Small tables with named rows and columns. After each table, cells are looked up by row and column.

dunure
|  | bodadiv | ruvaf | zesoto | rutid | vutofi | sekelu | kom |
|---|---|---|---|---|---|---|---|
| degutiz | 2.825 | 7.440 | 4.465 | 7.755 | 5.036 | 1.463 | 4.641 |
| noperas | 5.394 | 3.447 | 6.433 | 3.786 | 3.075 | 5.916 | 4.445 |
| ritugop | 7.329 | 2.054 | 3.652 | 1.278 | 6.152 | 8.610 | 5.244 |
| fet | 6.288 | 2.101 | 6.579 | 2.229 | 2.950 | 7.694 | 4.598 |
| ziti | 3.342 | 5.737 | 6.674 | 6.503 | 2.680 | 2.939 | 4.339 |
| fes | 2.833 | 8.113 | 2.453 | 7.763 | 7.174 | 1.492 | 5.092 |
| bol | 6.616 | 0.804 | 8.969 | 1.641 | 0.423 | 8.309 | 4.219 |
| livoni | 2.720 | 6.102 | 8.009 | 7.533 | 1.234 | 1.710 | 4.029 |
| lavalis | 3.093 | 6.395 | 5.979 | 7.079 | 3.421 | 2.247 | 4.480 |
| tok | 3.518 | 7.827 | 0.939 | 6.974 | 8.831 | 2.309 | 5.539 |
| medutis | 2.705 | 6.423 | 6.997 | 7.506 | 2.304 | 1.771 | 4.283 |

noperas, sekelu -> 5.916
medutis, bodadiv -> 2.705
ziti, ruvaf -> 5.737
livoni, sekelu -> 1.710
fet, vutofi -> 2.950
ritugop, bodadiv -> 7.329
livoni, bodadiv -> 2.720
ritugop, zesoto -> 3.652
medutis, ruvaf -> 6.423
tok, bodadiv -> 3.518

bitan
|  | kazizo | ves |
|---|---|---|
| bugav | 84180 | 33137 |
| siritap | 9236 | 16271 |
| sen | 8499 | 25271 |
| pibigu | 13964 | 18581 |
| penok | -57942 | -27499 |
| migor | 15639 | 20781 |
| dag | -14189 | 11854 |
| tisit | 8731 | 19878 |
| bukuzo | -21750 | -26095 |
| gefi | 74034 | -18639 |
| lig | -53511 | 1261 |
| laki | -2905 | 23056 |
| sas | 70105 | 16967 |

What is the ves of sas in bitan? 16967
What is the kazizo of bukuzo in bitan? -21750
What is the kazizo of gefi in bitan? 74034
What is the ves of dag in bitan? 11854
What is the ves of penok in bitan? -27499
What is the ves of migor in bitan? 20781
What is the kazizo of pibigu in bitan? 13964
What is the kazizo of migor in bitan? 15639
What is the ves of laki in bitan? 23056
What is the kazizo of dag in bitan? -14189
What is the kazizo of lig in bitan? -53511
What is the kazizo of penok in bitan? -57942
What is the ves of sen in bitan? 25271
What is the kazizo of laki in bitan? -2905
What is the ves of siritap in bitan? 16271
Which row has the largest ves? bugav

zumop:
cols = gep, datara, fesi, mone, bep
mukom: [0.087, -0.205, 0.639, -0.057, 0.092]
mur: [-0.187, -0.174, 0.140, -0.411, 0.086]
deleb: [-0.081, -0.428, 0.395, -0.393, 0.022]
kekud: [0.087, -0.142, -0.051, 0.384, 0.057]
mapok: [-0.261, -0.539, 0.495, -0.372, 0.161]
tifeb: [-0.116, -0.218, 0.059, -0.399, 0.168]
rozab: [0.213, -0.326, 0.469, -0.023, 0.225]
nov: [0.056, -0.154, -0.050, 0.442, -0.010]
mevepek: [-0.197, -0.278, 0.093, -0.438, 0.178]
lok: [-0.089, -0.372, 0.158, -0.326, 0.165]
zaba: [-0.277, -0.394, -0.105, 0.220, 0.161]
kig: [0.044, -0.104, -0.017, 0.354, 0.116]

datara of rozab = -0.326
bep of nov = -0.010
gep of lok = -0.089
datara of deleb = -0.428
fesi of nov = -0.050
gep of tifeb = -0.116
datara of mur = -0.174
mone of deleb = -0.393
bep of mur = 0.086
gep of kekud = 0.087
fesi of tifeb = 0.059
gep of mukom = 0.087

fakete
|  | tup | munenaf | tomatus | mif | pogila | met | karanof | veli | dosu | donul |
|---|---|---|---|---|---|---|---|---|---|---|
| mak | 0.89 | 0.87 | 0.73 | 0.45 | 0.29 | 0.71 | 0.69 | 0.88 | 0.17 | 0.09 |
| guragoz | 0.59 | 0.17 | 0.93 | 0.38 | 0.14 | 0.79 | 0.54 | 0.31 | 0.52 | 0.87 |
| sep | 0.19 | 0.86 | 0.90 | 0.20 | 0.31 | 0.65 | 0.42 | 0.61 | 0.94 | 0.37 |
| febisim | 0.39 | 0.70 | 0.36 | 0.42 | 0.43 | 0.18 | 0.36 | 0.27 | 0.32 | 0.93 |
| sev | 0.42 | 0.65 | 0.53 | 0.27 | 0.20 | 0.28 | 0.11 | 0.28 | 0.51 | 0.49 |
| bazaguz | 0.43 | 0.83 | 0.81 | 0.41 | 0.83 | 0.21 | 0.81 | 0.20 | 0.74 | 0.56 |
| lebe | 0.61 | 0.81 | 0.55 | 0.20 | 0.50 | 0.92 | 0.56 | 0.49 | 0.41 | 0.94 |
| pefomu | 0.19 | 0.68 | 0.60 | 0.86 | 0.20 | 0.47 | 0.49 | 0.11 | 0.55 | 0.51 |
| bomabim | 0.10 | 0.87 | 0.22 | 0.58 | 0.23 | 0.77 | 0.67 | 0.47 | 0.32 | 0.09 |
| vizog | 0.37 | 0.85 | 0.82 | 0.59 | 0.21 | 0.44 | 0.32 | 0.47 | 0.46 | 0.72 |
| pel | 0.46 | 0.85 | 0.34 | 0.08 | 0.55 | 0.39 | 0.39 | 0.69 | 0.54 | 0.29 |
| sogile | 0.26 | 0.36 | 0.86 | 0.15 | 0.19 | 0.84 | 0.31 | 0.96 | 0.33 | 0.25 |
| fud | 0.79 | 0.80 | 0.70 | 0.28 | 0.66 | 0.80 | 0.73 | 0.80 | 0.24 | 0.95 |

dosu of fud: 0.24
dosu of mak: 0.17
munenaf of guragoz: 0.17
karanof of febisim: 0.36
karanof of bazaguz: 0.81
met of bomabim: 0.77
met of pel: 0.39
pogila of guragoz: 0.14
mif of sogile: 0.15
munenaf of bazaguz: 0.83
munenaf of pefomu: 0.68
karanof of sev: 0.11
tomatus of pel: 0.34
tup of sev: 0.42
tomatus of mak: 0.73
mif of vizog: 0.59
veli of febisim: 0.27

zakikur =
             gen      noz  suniseg      vom   pumupo    viram  mabikav
dus      -67.672   18.957   13.752  -63.643  -15.570   59.370    4.189
dumonaf   21.663   21.002   47.387   21.006   59.436  -31.818  -79.179
dud       57.956   25.244    9.451   59.067   25.828  -71.320  -37.261
ror       48.970   36.501   30.643   50.381   42.443  -60.875  -55.967
dazoge    69.131  -56.898  -85.111   65.437  -54.671  -88.049   53.315
pur       43.652  -30.877  -29.967   41.567   -8.708  -59.234    1.421
mus      -16.703  -53.603   -3.961  -24.829   25.114    5.187  -52.626

dus, noz: 18.957
ror, mabikav: -55.967
ror, gen: 48.970
dazoge, pumupo: -54.671
mus, vom: -24.829
dud, suniseg: 9.451
pur, suniseg: -29.967
dud, pumupo: 25.828
dumonaf, suniseg: 47.387
pur, vom: 41.567
dud, noz: 25.244
ror, vom: 50.381
mus, noz: -53.603
dumonaf, vom: 21.006
dazoge, suniseg: -85.111
dumonaf, viram: -31.818

lokise:
columns: nim, dobid, zubani, tenidup, rek, sep
deg: [388, 250, 18, 2, 501, 136]
zosis: [790, 124, 558, 478, 410, 355]
gulig: [497, 190, 352, 499, 56, 483]
bomimu: [470, 141, 484, 233, 197, 107]

What is the sep of deg in lokise? 136
What is the rek of bomimu in lokise? 197
What is the tenidup of zosis in lokise? 478
What is the tenidup of bomimu in lokise? 233
What is the nim of gulig in lokise? 497
What is the tenidup of gulig in lokise? 499
What is the tenidup of deg in lokise? 2
What is the nim of bomimu in lokise? 470
What is the dobid of zosis in lokise? 124
What is the rek of gulig in lokise? 56
What is the sep of gulig in lokise? 483
What is the zubani of deg in lokise? 18
What is the dobid of gulig in lokise? 190
What is the zubani of bomimu in lokise? 484
What is the sep of zosis in lokise? 355
What is the nim of zosis in lokise? 790
What is the rek of zosis in lokise? 410
What is the dobid of bomimu in lokise? 141
What is the zubani of gulig in lokise? 352
What is the dobid of deg in lokise? 250

tisi:
	dazod	pabupad	bife	viveru	veg	vap	musifel	nin	vis
besun	-13.60	3.53	37.69	17.26	-2.44	25.13	53.94	17.96	28.95
fen	53.06	-7.88	13.71	-34.33	31.82	87.19	0.92	-39.81	18.51
bizes	-41.99	35.28	-43.93	48.01	78.54	-23.61	80.28	54.04	-51.17
sipiga	-32.90	48.17	-2.30	74.68	35.16	-51.76	60.65	81.26	-8.59
tov	-67.66	60.49	-50.31	82.57	82.85	-64.03	92.48	90.76	-60.66
ged	-69.82	62.45	-54.71	82.82	87.21	-63.87	93.07	90.26	-65.20
bir	76.30	13.32	-0.18	-25.30	49.77	77.56	-27.55	-32.27	11.76
zogam	41.43	24.30	39.11	26.11	1.50	16.02	4.65	24.32	41.90
verel	-36.42	-20.80	50.87	-1.59	-18.94	47.82	75.58	-1.23	35.58
piviz	58.22	38.44	-28.93	5.00	77.50	37.83	-15.02	1.07	-17.34

musifel of zogam is 4.65
dazod of ged is -69.82
veg of piviz is 77.50
bife of bizes is -43.93
veg of zogam is 1.50
bife of piviz is -28.93
pabupad of besun is 3.53
viveru of ged is 82.82
pabupad of piviz is 38.44
Which row has the largest veg? ged

